Here is a tiny trained network, its code and every weight. The questions are about switching its units off for an input and a class, where a switched-off unit gives its printed mean instead of its output.

import numpy as np


def w(rows, s, z=0):
    codes = np.array(rows[::2]) - 128.0
    scale = np.full(codes.shape[1], s)
    scale[-1] = z or s
    return codes * scale


def f(y):
    return np.maximum(y, 0)


def log_softmax(a):
    a = a - a.max(-1, keepdims=True)
    return a - np.log(np.exp(a).sum(-1, keepdims=True))


def net(x, mask):
    res = np.array(x, float).reshape(1, 6) / 4 @ E
    y = f(res @ A[0][:, :-1].T + A[0][:, -1])
    res = res + np.where(mask, y, B[0][:, -1]) @ B[0][:, :-1]
    return log_softmax(res[-1] @ U[:, :-1].T + U[:, -1])


A, B = {}, {}
E = w([
[124,119,2,163,55,241,127,222],'x0',
[50,161,122,87,67,141,212,86],'x1',
[49,56,112,215,156,96,154,81],'x2',
[168,178,94,174,70,23,144,148],'x3',
[98,53,69,50,108,65,93,140],'x4',
[38,198,167,131,122,126,44,136],'x5',
],0.0098)
A[0] = w([
[138,123,120,162,126,79,167,190,126],'n1',
[2,153,114,200,149,107,62,124,138],'n2',
[185,97,72,116,148,132,231,115,21],'n3',
[90,80,156,91,184,206,73,121,184],'n4',
[157,100,84,178,220,121,70,152,153],'n5',
[58,50,119,228,126,122,149,148,52],'n6',
[156,163,185,225,138,167,164,118,162],'n7',
[78,113,93,144,100,169,152,163,34],'n8',
[147,63,109,160,112,129,188,102,65],'n9',
[102,71,74,44,128,88,124,152,37],'n10',
[93,185,184,70,90,120,115,212,156],'n11',
[20,198,146,143,126,120,80,185,134],'n12',
[108,216,70,155,133,56,124,146,155],'n13',
[74,96,111,97,110,91,70,164,22],'n14',
[124,109,53,161,82,163,107,163,18],'n15',
[130,199,149,178,154,167,174,142,110],'n16',
[88,173,85,144,117,143,68,119,45],'n17',
[133,92,83,75,133,75,84,125,187],'n18',
[66,156,115,89,81,134,249,87,200],'n19',
[97,98,90,221,167,121,164,95,45],'n20',
[125,132,196,74,172,76,136,55,76],'n21',
[127,161,112,151,73,65,151,137,192],'n22',
[106,73,74,76,103,85,89,111,46],'n23',
[82,111,99,89,97,148,122,66,160],'n24',
[108,146,61,165,119,149,128,154,2],'n25',
[193,162,121,68,103,162,109,186,161],'n26',
[176,54,121,127,130,143,180,117,98],'n27',
[131,147,78,173,116,188,132,169,25],'n28',
[88,111,164,72,172,187,166,113,197],'n29',
[129,100,99,115,116,195,110,130,68],'n30',
],0.011,0.0038)
B[0] = w([
[117,121,115,168,107,142,139,190,188],'n1',
[204,122,206,43,198,143,153,186,228],'n2',
[240,67,213,41,35,103,109,148,215],'n3',
[100,117,159,220,78,112,134,252,238],'n4',
[164,189,41,149,227,90,67,160,226],'n5',
[73,232,125,56,176,208,214,163,231],'n6',
[107,76,108,141,86,205,18,42,229],'n7',
[63,157,57,112,120,36,108,90,201],'n8',
[168,88,165,73,176,99,182,132,202],'n9',
[135,118,168,153,156,204,123,25,209],'n10',
[197,154,153,94,184,167,164,148,218],'n11',
[206,3,226,69,138,97,81,169,222],'n12',
[95,86,109,228,69,104,183,201,217],'n13',
[181,90,148,108,80,175,129,67,186],'n14',
[114,142,142,155,108,57,101,74,230],'n15',
[127,98,144,121,120,229,84,44,203],'n16',
[129,71,166,102,127,47,147,112,176],'n17',
[114,169,144,208,146,220,70,85,220],'n18',
[209,112,21,125,240,117,13,184,255],'n19',
[103,132,132,79,181,193,215,133,215],'n20',
[68,179,95,129,118,7,167,70,240],'n21',
[83,157,103,211,71,195,158,168,219],'n22',
[124,132,192,147,102,231,86,60,203],'n23',
[125,124,71,179,132,150,97,150,190],'n24',
[78,133,143,61,154,33,122,67,193],'n25',
[76,200,132,73,223,158,224,134,239],'n26',
[225,67,210,114,93,73,151,192,204],'n27',
[103,104,118,124,80,63,111,51,219],'n28',
[119,148,64,219,45,115,180,168,217],'n29',
[66,173,122,131,55,49,139,120,191],'n30',
],0.0073,0.011)
U = w([
[195,66,188,46,102,84,127,140,58],'0',
[100,97,138,135,97,219,80,3,72],'1',
[46,157,119,89,113,3,135,49,3],'2',
[163,136,47,109,182,109,73,156,254],'3',
[106,201,133,41,150,163,203,132,173],'4',
[87,107,120,196,49,124,157,196,122],'5',
],0.011,0.0047)

Each question gives the input, the list of numbers given to net, and the class t.
The units are the neurons (one row each of A and B). Each row of codes is followed by its name. A weight is (code - 128) times the scale printed after its matrix; where a second scale follows, it is the last column's (A, B and U).
mask holds one flag per neuron, in row order. A switched-off neuron (its flag False) gives its mean, the last column of its row in B, instead of its output. The means were averaged over made-up inputs and are rounded, as every weight is.
A unit's drop is (log p(t) with every unit on - log p(t) with that unit switched off) / (log p(t) with every unit on - log p(t) with every unit switched off).
The circuit of an input: a set's keep is (log p(t) with only the set's units on - log p(t) with every unit switched off) / (log p(t) with every unit on - log p(t) with every unit switched off). Starting from the 12 units with the biggest drops (on a tie, the unit counted first), units are removed one at a time, each time the one whose removal leaves the highest keep (on an exact tie, the one counted first), for as long as the keep stays at least 0.8.
units of the circuit, in order: the units of the circuit, biggest drop first
k most important neurons: the k neurons with the biggest drops, biggest first
drop of u: that unit's drop, to one decimal
input [6,-8,-4,-8,-3,8], class 0: 3 most important neurons : [n12, n19, n17]
input [2,1,-5,5,-6,-8], class 0: units of the circuit, in order : [n3]
input [1,-2,3,3,-1,-1], class 4: 2 most important neurons : [n19, n4]
input [-5,3,-1,6,-6,-3], class 1: 3 most important neurons : [n7, n16, n4]
input [-7,0,-8,-2,6,3], class 4: units of the circuit, in order : [n26, n18]
input [0,0,-6,7,3,-2], class 5: 4 most important neurons : [n13, n6, n22, n2]
input [2,4,8,0,-4,-7], class 4: 3 most important neurons : [n6, n20, n12]
input [-2,-6,5,3,4,7], class 0: 4 most important neurons : [n2, n12, n19, n14]
input [-2,-6,-1,5,6,3], class 1: 3 most important neurons : [n19, n18, n23]
input [2,5,3,5,0,-5], class 0: 3 most important neurons : [n3, n9, n5]
input [5,-3,1,7,5,4], class 5: 2 most important neurons : [n13, n22]
input [-7,-8,-3,8,-4,-3], class 3: 2 most important neurons : [n5, n4]
input [5,6,-8,5,8,3], class 1: 2 most important neurons : [n10, n23]
input [-5,-8,2,2,-8,0], class 1: units of the circuit, in order : [n7]
input [8,3,-8,-3,-8,1], class 1: 3 most important neurons : [n16, n7, n21]
input [8,-4,1,-4,6,6], class 2: 3 most important neurons : [n8, n30, n15]
input [7,-5,3,-4,5,5], class 2: drop of n19 : 0.2
input [1,0,7,-6,6,2], class 4: drop of n26 : -0.1
input [-5,1,-6,8,4,0], class 5: drop of n22 : 0.3
input [2,-2,-7,-8,5,5], class 5: units of the circuit, in order : [n4]
